(in the rows, 128 means zero)
Facts:
[bakogu,braskom,flanu,flogen,fosto,fubor,gadas,gribu,grulo,gusten,kludol,lomase,miguta,moki,mukel,nastal,platuzis,restu,rifupas,ritem,sevak,sige,skebrirol,skesus,susu,togra,totak,trifas,triflu,trufesen,zuva] φ 150
[barir,bragrin,dadron,dokefle,dozek,drubuzu,fotre,fuzul,gatrim,gepla,gradrufle,griflos,gugi,kebodil,klabros,kliskapam,koska,lela,lenul,mebezo,mutil,pugopli,sagam,skomos,skotamul,sopel,starak,stutros,tagrulo,timi,tove,tredek,zozak] φ 312
[brezok,brosin,brumo,butun,dafasi,dafla,dator,dibigen,doban,drades,dreflas,dridus,driflaplel,drustik,fibas,fimo,fleror,fletra,floples,fone,geflo,gezipluk,grepe,griro,gutoflo,kebro,ketos,klakluk,klebren,klipu,kogrok,kuzik,ladrun,lanas,lezuman,litrum,livik,makom,mesta,miflun,muska,naklor,negestus,nekledrer,nubri,paklom,pimor,pufus,razave,reko,rogrirom,rovul,rula,sefo,siral,skamas,skeple,skeskik,stapal,stiba,stidren,stople,stuklenus,testutin,tipe,tolel,tribrubol,tudro,tutemu,vamuk,vitul,vugafos,zomis,zovur,zukir,zuzo] φ 440
dibigen τ dreflas
dridus τ razave
driflaplel τ mesta
fimo τ doban
floples τ reko
fotre τ doban
grepe τ rula
griro τ rovul
klabros τ pufus
kogrok τ vugafos
kuzik τ dafasi
mutil τ totak
nekledrer τ muska
restu τ gribu
sige τ lenul
skamas τ mesta
skebrirol τ dafla
sopel τ miguta
timi τ razave
zukir τ lenul
zuva τ skomos
{bakogu,dator,flanu,gepla,kebro,siral} χ koska
{barir,butun,skesus,skomos} χ pufus
{bragrin,dadron,makom,mesta,mukel,tutemu} χ pimor
{braskom,ketos,rifupas,zovur} χ miflun
{brezok,dreflas,fibas,grepe,lomase,nastal,tribrubol,zozak} χ trifas
{brosin,stutros,timi,togra,tolel} χ kludol
{brumo,fleror,klakluk,tudro} χ sevak
{dibigen,tredek} χ platuzis
{dokefle,litrum,skebrirol} χ gugi
{dozek} χ gradrufle
{dridus,fimo,fotre} χ livik
{driflaplel,fone,ladrun,nekledrer} χ kliskapam
{drustik} χ stuklenus
{flogen} χ totak
{floples,skeple} χ vitul
{fubor,kogrok,naklor} χ dafasi
{fuzul,klabros,klebren,moki} χ ritem
{geflo,vamuk,vugafos} χ doban
{gezipluk,triflu} χ grulo
{griflos} χ dafla
{griro,kebodil} χ drades
{gusten} χ trufesen
{gutoflo} χ stiba
{kuzik,negestus,paklom,sige,stapal,stople,tipe} χ gatrim
{lanas} χ drubuzu
{lela,lezuman,zomis} χ rula
{mebezo,tove} χ gadas
{muska} χ miguta
{mutil} χ razave
{nubri} χ reko
{restu} χ klipu
{rogrirom,skeskik} χ fosto
{sagam,sefo,skotamul} χ susu
{skamas,sopel} χ rovul
{starak} χ lenul
{tagrulo,zukir} χ pugopli
{testutin,zuzo} χ stidren
{zuva} χ fletra
Π:
barir > skesus > skomos > butun
brumo > fleror > klakluk > tudro
dator > kebro > flanu > siral > gepla > bakogu
driflaplel > nekledrer > ladrun > fone
fimo > dridus > fotre
floples > skeple
fubor > kogrok > naklor
kebodil > griro
klebren > fuzul > moki > klabros
kuzik > paklom > stople > stapal > tipe > negestus > sige
lezuman > zomis > lela
litrum > dokefle > skebrirol
mebezo > tove
nastal > brezok > tribrubol > fibas > dreflas > grepe > zozak > lomase
rifupas > braskom > ketos > zovur
rogrirom > skeskik
sagam > skotamul > sefo
sopel > skamas
tagrulo > zukir
testutin > zuzo
tolel > stutros > timi > togra > brosin
tredek > dibigen
triflu > gezipluk
tutemu > makom > dadron > bragrin > mesta > mukel
vugafos > vamuk > geflo
{bakogu,barir,bragrin,drustik,fleror,klabros,stople,zomis} ω e
{braskom,dator,dozek,lomase,tipe} ω h
{brezok,dokefle,kebodil,lanas,mutil,rifupas,skesus,stapal,triflu,zuzo} ω b
{brosin,dadron,fone,gepla,sige,tagrulo,tredek,tribrubol,vamuk} ω g
{brumo,dibigen,flanu,flogen,geflo,gezipluk,gusten,klebren,kuzik,lela,mesta,sagam,skeple,skomos,stutros,testutin,zovur,zozak} ω a
{butun,driflaplel,griflos,gutoflo,ketos,lezuman,mebezo,naklor,nubri,paklom,sefo,siral,skamas,skebrirol,starak,timi} ω f
{dreflas,fimo,floples,muska,nekledrer,skeskik,skotamul,togra,tove,tutemu} ω c
{fotre,fubor,grepe,kebro,klakluk,ladrun,litrum,moki,negestus,restu,tolel,zuva} ω d
{fuzul,nastal} ω i

Known rows:
vugafos: [111 143 131 123 218 118 194 135 108 135 153 117 145 108 171 106 159 109
 103 119 131 130 184 142  72  67 122 135  84  82]
dreflas: [123 166 150 113 140 118 125 112 142  82 122  79 164 164 110  71  67 134
  98 137 129 117 131 169 141 155 128 133 126 143]
dafla: [102 162 160 114 126 123 154 122 121 147 143 144 131 149 131 111 120 153
 116 167 131 142 165 140 119 107 107 144 144 120]
kebro: [132 139 104 123 155 119 137 130 123 129 125 135 136  98 151 120 152 104
 120 112 125 138 168 120  95 101 130 118  84  94]
sevak: [127  83 142 125 118 147 177 144 134 166 148 138 111 127 136 193 130 147
 139 120 133 117 123 150 136 122 120 143 133 144]
starak: [125 127 139 138 118 116 132 126 127 138 117 149 136 117 131 124 130 138
 107 137 119 130 124 146 125 125 135 119 124 136]
drades: [105 142 140 124 117 124 126 121 124 150 144 152 119 131 126 123 134 127
 128 162 127 139 150 129 110 121 113 132 147 125]
klabros: [172 125 121 116  54 144   4 122 128  80 113 156 111 145  63  96  97 168
 151 113 125 150  88  63 192 188 143 110 160 171]
testutin: [137 126 111 131 186 131 162 139 115 132 156 116 130  91 151 114 159  76
 111 109 117 157 171  87  64  78 131 129  89  78]
negestus: [150 151 111 135 108 107  67  95 127 111  86 122 152 152 146 110 135 150
 142 125 133 106  82 129 173 161 140 109 146 140]
grepe: [160 133  89 135  92 119  39 125 151 104 110  99 126 138  75  80  69  95
 111 137 107 131  94 117 132 182 145 111 136 166]
skeskik: [111 173 147 131  83 116  76 105 140  93  93 116 128 169  95  92 100 162
 142 153 142 116  82 128 189 174 134 128 177 149]
dadron: [129 131 116 112 154 141 131 130 122 101 134 124 143 127 130 120 138 125
 146 121 133 123 136 132 124 123 113 121 111 117]
tipe: [126 149 130 133 142 124 113  88 130  94  98 104 161 147 164 120 137 125
 148 119 132 114  91 113 154 153 125 114 149 114]
griflos: [141 117 125 143 123 125 131 140 118 141 129 138 128 124 122 114 124 128
 113 144 120 142 114 123 119 113 130 131 128 136]
gatrim: [123 124 130 126 135 128 127 111 120 150 142 146 138 133 157 150 151 129
 143 135 124 126 125 123 119 124 109 125 142 132]
gadas: [130  85 142 123 116 146 174 145 130 166 148 136 109 127 137 192 125 145
 142 122 134 119 125 150 140 124 117 145 135 145]
butun: [126 165 146 143  76 104  57 105 134 117  91 133 118 161  93  90 107 169
 126 142 137 115  89 137 187 169 153 122 165 162]

Rows:
No name comes twice in this set of rows, the named rows included.
[150 105 147 133  90 132 113 128 136 126 101 113 116 163 108 159  95 184
 149 105 147  86  61 161 217 172 150 135 160 179] : mukel
[128 144 122 147  63 106  19 105 140 117  87 141 100 141  80 105 111 141
 137 135 126 115  81 110 176 188 154 105 169 172] : skamas
[153 130  93 115 160 135 130 136 140  98 140  86 154 115 123  92  96  68
  97 119 104 153 158 114  71 122 124 122  91 108] : brezok
[163 106 137 131  89 147 119 134 161  91 105  58 135 176  80 128  32 145
 130 116 126 104  40 155 206 202 148 145 170 188] : lomase
[142 143 105 128 146 123 118 104 127 106  99 114 161 126 169 124 151 120
 139 113 128 121 109 118 134 136 122 114 118 106] : stapal
[173  68  89 125 179 155 202 174 122 153 152 113 122  88 161 177 151  99
 129  81 125 132 152 126  90  79 132 136  66 102] : fubor
[139 105 143 129 112 145 147 134 139 117 113 103 126 145 125 170 107 157
 149 102 142  98  80 153 188 153 132 135 138 152] : togra
[169  93 112 132  94 139 101 144 128 129 116 109 108 163  95 137  96 185
 154 121 151  98  50 142 209 162 150 135 162 185] : bakogu
[137 112 110 142 120 119  76 122 132 130 121 143 114 103 116 137 141 103
 132 108 118 127 120 108 125 145 149 105 120 137] : timi
[119 141 136 127 138 132 132 120 130 103 124 121 137 131 127 121 132 124
 133 121 130 126 128 128 133 135 125 127 126 117] : skotamul

Now the same objects, written a new way:
Known rows:
lela: [120 152 108 128 131 104 112 126 103 147 129 119 103 122 115 144 138 131
 123 128 143 140 142 146 141 143 148 113 135 124 105 130 127  97 123 136
 117 162  89]
stidren: [120 108 134 112 130 122 102 140 123 135 157 132 125 128 120 142 119 121
 140 131 139 136 134 134 138 113 134 133 145 144 113 111 145 128 122 142
 110 130  91]
trufesen: [134 172 126 110 106 147 162 149 139 162 167 167 153 116 137 120  84 131
 158 136 134 150 102 138 174 105 116 172  95 122  84  87 132 164 127 132
 111  75 131]
totak: [171 171 138  77 117 113 195 182 130 149 192 172 161  93 133 117  83 110
 149 126 139 138 173 150 206 108  96 184  96 121  81  79 146 160 132 138
 119  95 126]
doban: [128 110 132  88 137 117 114 166 127 112 164 116 124 123 136 131 108 131
 128 132 143 137 148 145 140 115 137 135 149 154 100 120 143 130 116 144
 122 132  88]
razave: [120 112 144 100 136 103 106 155 125 115 186 131 129 114 119 128 104 157
 141 123 139 124 153 155 148 117 139 108 133 143 114 112 156 140 129 146
 119 150  95]
fubor: [144 186 142 123 151 149 164 156 113 149 173 177 152 115 140 136  64 139
 149 167 115 110  96 126 152 123  94 162  72 143  92 110  91 121 145 143
  85  61 149]
tutemu: [125 133 148 125 174 138  96 152  99 122 157 147 126 122 121 150  98 122
 127 159 127  94 134 126 118 131 119 115 120 168 116 138 106  85 150 150
  80 121 112]
rogrirom: [125 129 147 124 172 134  99 145  96 121 160 141 131 126 121 153  97 125
 129 159 122  95 135 124 120 129 119 121 117 166 120 139 108  84 144 151
  83 117 107]
drubuzu: [124 133 125 115 132 112 107 138 113 146 143 122 118 139 119 153 113 124
 138 127 142 141 135 159 136 113 145 117 153 114 123 115 124 111 120 144
 116 148  72]
barir: [129 155 138 129 173 124 104 142  86 134 146 132 122 136 119 164  92 128
 126 153 128 100 136 147 117 129 128 103 125 139 127 143  88  62 143 150
  91 134  90]
tipe: [103 118 100 118 101  76 141 107 121 141 121 110  89 130 106 121 191 143
 130 119 152 177 142 113 146 147 136 150 125 126  83 115 197 155  88 108
 144 167 105]
tagrulo: [127 162 136 122 171 135  98 138  88 131 137 130 130 132 116 159  92 121
 126 154 126 101 145 151 124 127 138 100 117 139 127 150  90  67 146 149
  86 140  86]
tolel: [130 123 149 126 177 125 104 149  97 121 162 144 123 125 125 155  98 129
 131 162 121  96 127 121 116 131 112 122 122 166 121 134 103  84 141 154
  83 116 111]
stople: [109 123 127 117 141 102 130 121 104 128 137 121 111 142 108 139 143 138
 131 140 139 135 141 114 123 131 118 138 113 143 105 129 161 117 112 121
 118 140 105]
grepe: [101  89 100 170  71  60 135  97 148 190 128 132  91 119  97 137 235 132
 121 115 146 173 106 121 165 190 159 146 159 109  86 101 193 181  70 109
 145 153 111]
vamuk: [117 133 133 121 151 132 100 139 106 127 145 137 125 119 115 139 122 121
 126 147 132 114 143 127 133 135 134 121 118 159 107 137 131 104 138 139
  93 135 106]
rovul: [136 109 135  85 138 110 119 168 123 113 168 121 126 119 132 132 110 124
 129 129 143 133 162 146 147 115 132 137 147 151 103 116 146 129 118 146
 123 135  88]

Rows:
No name comes twice in this set of rows, the named rows included.
[ 79 179  80 154  30  84 187  77 158 208 117 163 101 117  86  88 209 179
 167 101 162 215  81 120 191 158 144 162  72  69  56  70 235 248  90  75
 151 150 159] : sige
[102 103  94 123  89  51 158 115 132 151 117 111  70 136 104 120 215 150
 128 116 163 192 128 113 145 159 134 158 142 112  77 102 212 182  71 101
 158 175 109] : negestus
[111 147  88 131  98  83 124 132 125 164 108 120  79 116 107 126 187 130
 119 113 167 174 136 153 155 163 166 119 156 103  82 115 163 146 105 117
 136 192  93] : gepla
[113 124 143 117 162 115 125 131  97 122 146 128 121 151 109 149 120 136
 130 153 135 111 139 115 110 124 108 133 108 150 116 136 144  99 124 125
 106 126 105] : paklom
[107 124  70 147  50  44 148 103 147 187 109  99  83 111 105 123 243 140
 104  91 163 199 138 156 185 195 191 134 168  84  67 112 198 175  58 100
 177 190  85] : zozak

Now the same objects, written a new way:
Known rows:
dreflas: [ 91 165 113 172 107  80 101  62  78  76 111 167  76 130 153 128 163 141
 181 129 124 110 169 147 164 103 170 108 139 177 110]
koska: [102 124 136  88 123 143  87 144 116  84 125 131 106 110  87 124 132 112
 169 129 119 116 164 139 138  99 150  78 133 148 135]
zozak: [115 126 109 206 138 101 114  74 152  78 120 133  60 123  96 151 217 160
 179 141 159 114 152 168 151 100 184 115 103 180 131]
restu: [ 93  83 137 108 124 159  95 150 149 132  85 144 126 103  62  98  70 165
 161 118 122  93 159 156 142  83 158 110 147 162 137]
dibigen: [ 80 128 142 104 111 121  66 114  84 105 118 181  99 154 147  88 109 110
 160 111 104 119 153 166 137  93 151  98 161 190 155]
lanas: [ 96 151 143  97 116 155  98 129 119  90 121 144 110 119 104 113 122 132
 167 124 132 122 163 140 143  97 151  88 131 150 138]
testutin: [106 149 144  69 108 156  84 143 124  88 124 166 121 157 108  90 104 118
 161 109 127 108 158 142 134 105 131  97 168 146 175]
nubri: [ 99 153 143  96 119 152  95 126 120  91 119 144 107 123 101 109 121 136
 165 123 131 122 163 138 143  98 152  86 131 149 142]
stiba: [101 115 135  96 124 141  90 146 119  88 124 128 103 106 105 110 132 118
 169 122 125 114 166 136 137  97 150  81 135 141 112]
lela: [108 142 134 107 117 142  93 117 132  78 123 152  99 147  94 112 143 126
 164 124 134 114 155 151 137 102 147 100 151 162 163]
stidren: [101 116 136  95 124 140  90 144 118  87 124 129 105 106 104 112 129 117
 168 123 125 114 166 135 138  97 151  80 136 141 113]
flanu: [102 109 126 117 106 146  96 128 146 100  88 149 124 120  50 110  85 167
 164 115 120  74 165 155 142  92 163 122 168 174 138]
fimo: [109 121 152  71 116 169  83 157 118 114 127 168 120 141 110  85  98 128
 157 110 124 133 155 154 138  99 138  83 166 153 176]
gutoflo: [100 154 142  96 120 151  95 126 119  91 119 145 107 122 101 109 120 135
 166 123 131 122 164 139 143  98 153  85 132 150 142]
skeple: [107 145 139  89 111 150  88 131 128  83 124 160 110 148 104 102 120 125
 162 114 132 110 158 146 135 103 141 100 158 155 163]
litrum: [108 147 147  68 107 162  88 147 115  91 125 166 124 145 112  95  99 121
 161 111 126 115 161 142 138 104 134  93 171 145 167]
zovur: [106 138 129 129 117 137  96 104 135  74 123 147  89 132  87 125 155 140
 165 123 143 111 159 154 138 100 162 103 135 174 145]
ladrun: [108 139 137 108 114 149  96 121 122  81 124 151 102 130  98 117 134 134
 164 121 136 117 162 149 142 102 154  95 149 163 146]

Rows:
No name comes twice in this set of rows, the named rows included.
[106 111 136 100  99 155 103 174 137 128  88 169 153 136 104  83  54 158
 172 105 114  80 158 149 152  96 130 125 188 134 153] : nastal
[100  95 120  99 109 137 105 148 132  91  84 124 127  86  63 111  80 149
 171 121 116  68 180 120 145  94 150 108 167 134  85] : gribu
[106 141 134 108 114 144  92 117 132  78 124 152  99 141  96 114 137 133
 163 119 137 110 158 150 136 102 152 101 146 164 153] : geflo
[109  84 123 134 129 118 103 174 140 137  87 137 134 102 110  94  83 158
 182 116 116  75 165 143 155  92 150 115 149 121 103] : trifas
[108 146 142  85 109 158  90 133 117  85 125 161 114 135  96 114 115 129
 163 117 129 116 163 147 139 103 145  93 156 158 163] : kebro
[109 138 145  86 110 159  96 136 112  85 125 154 116 135 106 111 117 122
 164 123 126 125 159 146 144 103 139  90 168 151 155] : dokefle
[110 114 157  72 122 172  81 163 115 120 129 165 123 137 113  89  93 126
 156 111 123 135 154 159 137  97 142  82 164 155 172] : driflaplel
[110 137 134 123 117 147 100 108 119  80 124 146  94 111  85 137 145 146
 165 128 139 122 166 151 146 101 170  91 139 174 138] : siral
[105  97 123 138 107 145 107 117 140 103  88 142 113  99  50 118  99 182
 165 122 125  88 170 154 152  91 175 113 167 177 117] : togra
[101 111 130 100 100 154  97 143 144 105  87 158 132 132  63  92  71 163
 162 110 115  78 163 149 142  93 147 118 183 162 147] : braskom
[ 98 110 148 100 131 149 102 120 126  77 115 114  93 134 132  62 137 114
 158 128 137 126 157 130 133  89 140  84 171 132  74] : gatrim

The same objects again, as new rows of numbers:
Known rows:
lenul: [124 157 190 126 118 111 142 116 104 111 175 120 134 117 139 114 121 114
 182 137 182 135 144 146  91 103 111 134 144 117 115]
vugafos: [112 131 128 121  80 106 182 133  80 124 147 129  82 126  96 151 151  99
 119 142 134 144 118 139 129 120 109 160 135 109 155]
rovul: [122 132 151 120  97  88 154 118 121 144 141 140 112 133 134 123 142 109
 140 115 155 140 149 141 123 128 121 140 138 133 130]
drubuzu: [120 142 121 114 115 106 132 122  99 138 137 128 108 139 151 118 153 130
 147 143 160 145 165 115 124 131 124 145 130 146 122]
negestus: [109 126 175 101 151 112  75  73 161 182  56 139 230 125 155  91  92 143
 143  68 190 141 178 141 144 191 143 141 117 157  95]
mebezo: [113 142  96 120 103 119 163 141  53 114 142 111  74 134 115 144 163 116
 134 170 134 151 130 115 128 130 114 168 124 128 147]
doban: [116 144 206 125 108  98 159 117 119 127 167 132 130 117 123 128 112  95
 167 112 168 133 141 154  95 109 118 129 159 112 121]
klakluk: [101 135 139 107 118 116 141 115 120 154 109 146 131 130 125 133 126 117
 120 110 155 146 153 123 153 141 113 161 142 132 131]
naklor: [119 129 137 119 126 104 146 119 113 150 102 128 116 134 123 120 128 114
 140 111 142 149 143 124 144 151 128 155 137 147 136]
tolel: [ 94 135 113 109  83 122 173 138  81 127 138 144  85 129 100 163 154 100
 100 143 132 146 134 119 144 126 106 172 146 108 151]
stapal: [125 119 149 112 123 105 111  96 119 156  79 121 166 127 123 109 120 124
 139 102 157 144 151 132 122 186 152 138 116 144 118]
makom: [109 130 122 117 108 112 155 128 107 136 113 133  94 133 107 136 129 104
 120 129 131 152 133 114 148 133 117 159 136 132 152]
timi: [111 157 185 122 162 139 127 121  93 114 129 107 135 118 123 120  96 114
 183 133 164 146 147 110 106 131 125 144 158 134 119]
fleror: [108 118 132 127  94 125 158 132  89 134 112 126 104 137 114 138 143 109
 123 125 133 138 130 123 138 133 120 140 147 143 150]
skesus: [147 134 115 137 127 126 153 122 110 120 164 113  76 131 122 129 128 123
  91 136 124 134 163 125 148 149 137 156 133 140 127]
lela: [117 139 123 123 136 119 130 122  90 136 107 110 124 136 145 113 135 131
 154 136 153 149 146 123 140 141 120 155 122 159 130]
brezok: [131 130 143 109 125 119 189 120  85 166 115 144  77 126 106 137 148 141
 131 119 129 137 126 122 128 155 106 166 145 134 154]
gepla: [132 120 153 121 156 121  84  88 158 167  67 112 158 136 148  71  87 155
 153 109 176 147 162 102 149 134 132 108 114 183 130]

Rows:
No name comes twice in this set of rows, the named rows included.
[134 108 172 120 140 113 104  85 168 180  62 128 158 135 133  81  91 139
 144  80 166 142 161 110 146 148 140 104 135 175 132] : brosin
[112 130 113 120  92 110 178 140  72 125 133 127  72 133 100 153 157  97
 121 143 120 149 125 122 132 138 120 165 142 121 155] : lezuman
[114 130 137 126 146 128 104 111 122 145  83 111 149 137 152  96 106 140
 151 121 162 146 150 116 153 130 117 136 121 176 132] : bragrin
[ 95 136 115 108  83 122 174 137  79 128 140 145  87 131 101 164 158 102
 102 142 134 145 135 121 141 128 107 171 148 108 149] : litrum
[120 127 125 117 106 106 161 125  98 141 118 130  90 132 106 135 142 108
 127 128 134 150 136 117 136 144 127 153 139 130 146] : zuzo
[151 129 127 127 112 154 194 122  84 137 180 136  46 124 105 153 151 156
  71 142 118 113 149 122 130 143 110 155 149 127 145] : nastal
[119 142 202  93 200 133 116  80 165 212  57 164 185 124 158  92  85 172
 159  51 179 134 181 114 155 181 111 155 161 173 107] : grepe
[123 128 148 118 144 102 128 107 135 162  84 129 139 133 135 103 111 121
 149  96 152 150 153 126 151 158 131 149 133 159 129] : butun
[131 108 159 121 123 115 121  97 145 168  80 127 138 135 121  97 109 131
 135  96 157 141 152 110 138 142 138 108 139 162 138] : fone
[139 127 197 115 164 110 143  84 147 199  79 143 158 121 146  87  98 166
 163  69 169 130 143 150 140 157 104 143 132 167 129] : dreflas
[ 95 164 189 109 150 150 125 117  98 118 141 127 150 115 126 133 100 119
 164 131 179 141 159 111 112 122 111 150 169 118 112] : fotre
[106 130 103 127  89 137 159 142  51 110 136 111  84 137 118 147 164 120
 124 168 136 140 126 116 126 117 109 149 131 136 152] : barir

